Here is a tiny trained network, its code and every weight. The questions are about switching its units off for an input and a class, where a switched-off unit gives its printed mean instead of its output.

import numpy as np


def w(rows, s, z=0):
    codes = np.array(rows[::2]) - 128.0
    scale = np.full(codes.shape[1], s)
    scale[-1] = z or s
    return codes * scale


def f(y):
    return np.maximum(y, 0)


def log_softmax(a):
    a = a - a.max(-1, keepdims=True)
    return a - np.log(np.exp(a).sum(-1, keepdims=True))


def net(x, mask):
    res = np.array(x, float).reshape(1, 4) / 4 @ E
    y = f(res @ A[0][:, :-1].T + A[0][:, -1])
    res = res + np.where(mask, y, B[0][:, -1]) @ B[0][:, :-1]
    return log_softmax(res[-1] @ U[:, :-1].T + U[:, -1])


A, B = {}, {}
E = w([
[159,112,2,217,180],'x0',
[184,67,122,199,2],'x1',
[164,138,44,41,86],'x2',
[244,40,149,112,193],'x3',
],0.0079)
A[0] = w([
[102,45,217,69,114,42],'neuron 0',
[68,161,129,170,125,89],'neuron 1',
[141,118,57,122,139,231],'neuron 2',
[175,103,143,176,41,19],'neuron 3',
[79,99,175,220,180,110],'neuron 4',
[108,144,140,69,241,63],'neuron 5',
[167,62,136,72,146,93],'neuron 6',
[86,173,112,184,104,81],'neuron 7',
[116,96,252,152,165,84],'neuron 8',
[81,62,196,244,98,195],'neuron 9',
[158,53,158,118,199,108],'neuron 10',
[86,123,208,102,81,88],'neuron 11',
[162,80,160,162,45,34],'neuron 12',
[148,116,106,115,55,226],'neuron 13',
[136,190,133,52,55,141],'neuron 14',
[136,160,136,75,164,95],'neuron 15',
[145,171,163,85,128,85],'neuron 16',
[128,121,69,92,132,91],'neuron 17',
[155,154,212,75,84,31],'neuron 18',
[20,204,108,130,87,102],'neuron 19',
[169,111,54,33,115,111],'neuron 20',
[111,123,79,68,126,116],'neuron 21',
[155,56,175,148,151,125],'neuron 22',
[107,126,130,231,187,232],'neuron 23',
[130,180,142,120,208,52],'neuron 24',
[150,164,180,129,108,253],'neuron 25',
[151,126,78,201,169,62],'neuron 26',
[208,136,132,128,173,69],'neuron 27',
[94,77,10,160,143,9],'neuron 28',
[63,212,102,131,99,135],'neuron 29',
[199,116,145,138,162,115],'neuron 30',
[112,152,198,171,211,114],'neuron 31',
[118,137,182,98,109,43],'neuron 32',
[106,209,132,82,180,61],'neuron 33',
[207,97,156,87,163,116],'neuron 34',
[123,174,123,105,182,60],'neuron 35',
[224,62,164,187,73,141],'neuron 36',
[133,59,82,45,101,169],'neuron 37',
[81,203,100,145,60,55],'neuron 38',
[21,91,89,129,37,63],'neuron 39',
[147,114,144,34,59,167],'neuron 40',
[233,67,188,112,174,88],'neuron 41',
],0.012,0.0049)
B[0] = w([
[209,126,99,212,81,204],'neuron 0',
[113,149,174,161,114,181],'neuron 1',
[201,135,134,133,142,202],'neuron 2',
[56,34,1,103,96,200],'neuron 3',
[219,117,173,136,189,217],'neuron 4',
[40,68,48,103,96,222],'neuron 5',
[93,146,183,154,95,185],'neuron 6',
[112,153,212,147,81,179],'neuron 7',
[207,125,146,125,167,227],'neuron 8',
[111,63,141,47,188,255],'neuron 9',
[104,166,190,121,81,205],'neuron 10',
[165,138,87,180,116,209],'neuron 11',
[68,50,40,134,130,201],'neuron 12',
[97,65,121,33,191,212],'neuron 13',
[179,112,137,170,152,213],'neuron 14',
[135,67,103,98,126,173],'neuron 15',
[175,86,99,172,144,166],'neuron 16',
[187,49,123,165,154,160],'neuron 17',
[166,134,65,215,51,193],'neuron 18',
[113,142,195,120,92,238],'neuron 19',
[164,104,253,115,156,202],'neuron 20',
[112,42,155,109,189,168],'neuron 21',
[103,147,209,118,100,198],'neuron 22',
[206,148,99,118,126,239],'neuron 23',
[70,50,50,154,126,186],'neuron 24',
[202,167,115,114,141,211],'neuron 25',
[163,171,109,195,60,188],'neuron 26',
[97,120,188,178,77,172],'neuron 27',
[209,142,66,252,103,188],'neuron 28',
[116,148,207,123,105,219],'neuron 29',
[101,170,172,139,74,184],'neuron 30',
[100,39,135,69,178,219],'neuron 31',
[156,167,67,230,108,166],'neuron 32',
[101,66,102,123,111,200],'neuron 33',
[101,155,179,115,66,202],'neuron 34',
[90,51,46,159,68,172],'neuron 35',
[94,98,129,91,117,253],'neuron 36',
[123,125,203,74,177,198],'neuron 37',
[85,165,198,132,99,198],'neuron 38',
[104,117,191,104,104,199],'neuron 39',
[204,117,88,170,141,220],'neuron 40',
[86,198,190,145,83,231],'neuron 41',
],0.0086,0.01)
U = w([
[47,231,213,150,48,26],'0',
[36,61,45,123,126,67],'1',
[245,210,63,249,117,41],'2',
[197,112,185,106,255,254],'3',
[209,182,142,48,227,223],'4',
],0.0096,0.0036)

Each question gives the input, the list of numbers given to net, and the class t.
The units are the neurons (one row each of A and B). Each row of codes is followed by its name. A weight is (code - 128) times the scale printed after its matrix; where a second scale follows, it is the last column's (A, B and U).
mask holds one flag per neuron, in row order. A switched-off neuron (its flag False) gives its mean, the last column of its row in B, instead of its output. The means were averaged over made-up inputs and are rounded, as every weight is.
A unit's drop is (log p(t) with every unit on - log p(t) with that unit switched off) / (log p(t) with every unit on - log p(t) with every unit switched off).
The circuit of an input: a set's keep is (log p(t) with only the set's units on - log p(t) with every unit switched off) / (log p(t) with every unit on - log p(t) with every unit switched off). Starting from the 12 units with the biggest drops (on a tie, the unit counted first), units are removed one at a time, each time the one whose removal leaves the highest keep (on an exact tie, the one counted first), for as long as the keep stays at least 0.8.
circuit, biggest first: the units of the circuit, biggest drop first
top k neurons: the k neurons with the biggest drops, biggest first
drop of u: that unit's drop, to one decimal
input [5,6,-6,1], class 1: circuit, biggest first : neuron 3
input [-6,7,-5,-2], class 1: top 3 neurons : neuron 9; neuron 3; neuron 12
input [-1,7,8,-3], class 3: circuit, biggest first : neuron 20; neuron 37
input [6,6,-6,1], class 1: top 2 neurons : neuron 9; neuron 3
input [5,0,-4,0], class 2: top 2 neurons : neuron 26; neuron 13
input [8,-8,-8,1], class 1: top 4 neurons : neuron 5; neuron 31; neuron 24; neuron 35
input [7,-7,8,-6], class 3: top 3 neurons : neuron 20; neuron 2; neuron 21
input [-8,-8,6,-6], class 1: top 2 neurons : neuron 5; neuron 33
input [8,-4,-6,-7], class 2: top 2 neurons : neuron 23; neuron 28
input [-2,3,-2,2], class 4: top 4 neurons : neuron 5; neuron 24; neuron 35; neuron 33
input [1,7,-7,6], class 1: top 4 neurons : neuron 3; neuron 12; neuron 9; neuron 36
input [7,-6,2,-5], class 2: top 2 neurons : neuron 28; neuron 9
input [-3,-4,-4,5], class 0: top 2 neurons : neuron 41; neuron 10
input [4,0,7,1], class 3: circuit, biggest first : neuron 20
input [5,4,-6,-3], class 3: top 4 neurons : neuron 9; neuron 4; neuron 18; neuron 0
input [4,-2,-4,3], class 2: top 4 neurons : neuron 26; neuron 13; neuron 37; neuron 20
input [-4,0,-7,-1], class 3: top 2 neurons : neuron 9; neuron 31
input [-8,0,8,3], class 2: drop of neuron 0 : 0.2
input [-8,7,-6,-2], class 2: drop of neuron 18 : 0.4
input [2,6,6,-7], class 0: circuit, biggest first : neuron 38
input [4,-5,3,1], class 1: drop of neuron 5 : 0.3
input [3,-2,-2,4], class 0: drop of neuron 34 : 0.0
